Below are the code and all the weights of a small trained network. Each question names an input and a class and asks about switching units off, where a switched-off unit gives its printed mean instead of its output.

import numpy as np


def w(rows, s, z=0):
    codes = np.array(rows[::2]) - 128.0
    scale = np.full(codes.shape[1], s)
    scale[-1] = z or s
    return codes * scale


def f(y):
    return y / 2 * (1 + np.tanh(0.7978845608 * (y + 0.044715 * y**3)))


def log_softmax(a):
    a = a - a.max(-1, keepdims=True)
    return a - np.log(np.exp(a).sum(-1, keepdims=True))


def net(x, mask):
    res = np.array(x, float).reshape(1, 3) / 4 @ E
    y = f(res @ A[0][:, :-1].T + A[0][:, -1])
    res = res + np.where(mask, y, B[0][:, -1]) @ B[0][:, :-1]
    return log_softmax(res[-1] @ U[:, :-1].T + U[:, -1])


A, B = {}, {}
E = w([
[166,177,66,109,130,44,150,180,248,119],'x0',
[70,145,44,24,176,150,192,94,126,220],'x1',
[217,116,123,37,233,172,112,185,67,78],'x2',
],0.011)
A[0] = w([
[152,127,130,61,185,133,108,161,96,132,31],'N1',
[139,115,132,104,58,254,131,41,58,141,109],'N2',
[75,155,69,65,82,166,186,114,123,194,13],'N3',
[82,110,126,42,92,173,171,126,132,173,253],'N4',
[40,131,171,184,68,55,147,26,173,249,42],'N5',
[136,113,123,198,62,96,101,139,108,64,79],'N6',
[168,235,81,89,150,32,196,157,201,122,111],'N7',
],0.009,0.0043)
B[0] = w([
[227,220,82,116,185,174,185,170,81,130,177],'N1',
[147,153,17,252,2,50,26,136,190,207,201],'N2',
[118,91,124,66,127,78,90,215,55,8,199],'N3',
[72,29,190,97,142,172,116,184,187,79,209],'N4',
[209,192,95,168,198,165,206,156,118,108,252],'N5',
[73,32,105,95,122,78,175,189,65,52,190],'N6',
[110,100,75,202,132,57,59,150,185,182,252],'N7',
],0.0095,0.014)
U = w([
[132,122,85,161,87,68,14,139,176,221,96],'0',
[78,50,144,61,130,107,86,193,81,31,97],'1',
[219,254,95,117,172,156,184,155,96,139,107],'2',
[105,83,132,134,148,147,74,96,185,150,253],'3',
[54,209,188,79,162,156,130,58,143,153,103],'4',
[115,103,161,72,135,174,133,11,184,154,98],'5',
],0.0095,0.014)

Each question gives the input, the list of numbers given to net, and the class t.
The units are the neurons (one row each of A and B). Each row of codes is followed by its name. A weight is (code - 128) times the scale printed after its matrix; where a second scale follows, it is the last column's (A, B and U).
mask holds one flag per neuron, in row order. A switched-off neuron (its flag False) gives its mean, the last column of its row in B, instead of its output. The means were averaged over made-up inputs and are rounded, as every weight is.
A unit's drop is (log p(t) with every unit on - log p(t) with that unit switched off) / (log p(t) with every unit on - log p(t) with every unit switched off).
The circuit of an input: a set's keep is (log p(t) with only the set's units on - log p(t) with every unit switched off) / (log p(t) with every unit on - log p(t) with every unit switched off). Starting from all 7 units, units are removed one at a time, each time the one whose removal leaves the highest keep (on an exact tie, the one counted first), for as long as the keep stays at least 0.8.
units of the circuit, in order: the units of the circuit, biggest drop first
unit that matters most: the unit with the biggest drop
k most important neurons: the k neurons with the biggest drops, biggest first
drop when u is switched off: that unit's drop, to one decimal
input [0,-6,-2], class 1: units of the circuit, in order -> [N6]
input [3,-1,5], class 2: 3 most important neurons -> [N2 N1 N4]
input [1,-7,8], class 2: 3 most important neurons -> [N1 N4 N3]
input [0,4,2], class 1: units of the circuit, in order -> [N5 N2]
input [-4,-4,1], class 0: 4 most important neurons -> [N2 N3 N4 N5]
input [2,2,-3], class 3: units of the circuit, in order -> [N2 N6]
input [-3,8,5], class 1: 2 most important neurons -> [N4 N3]
input [4,5,-1], class 1: 2 most important neurons -> [N3 N2]
input [-3,1,-5], class 2: 2 most important neurons -> [N5 N7]
input [-2,2,2], class 3: 2 most important neurons -> [N5 N7]
input [-5,-2,8], class 2: 2 most important neurons -> [N1 N7]
input [4,-6,-7], class 2: 2 most important neurons -> [N5 N4]
input [0,1,1], class 3: 4 most important neurons -> [N5 N3 N6 N2]
input [0,0,-1], class 3: 4 most important neurons -> [N5 N3 N1 N2]
input [3,-4,-5], class 2: 4 most important neurons -> [N5 N4 N3 N2]
input [-8,8,8], class 0: 2 most important neurons -> [N2 N5]
input [-4,-7,-4], class 1: unit that matters most -> N6
input [-7,3,7], class 0: 2 most important neurons -> [N2 N5]
input [-5,7,-5], class 1: 2 most important neurons -> [N3 N4]
input [2,4,-7], class 2: unit that matters most -> N5
input [-8,-7,6], class 0: drop when N2 is switched off -> 1.3
input [-8,-5,-2], class 0: drop when N2 is switched off -> 2.9
input [-7,8,-8], class 1: drop when N3 is switched off -> 3.1
input [-3,4,-8], class 2: drop when N5 is switched off -> 1.6
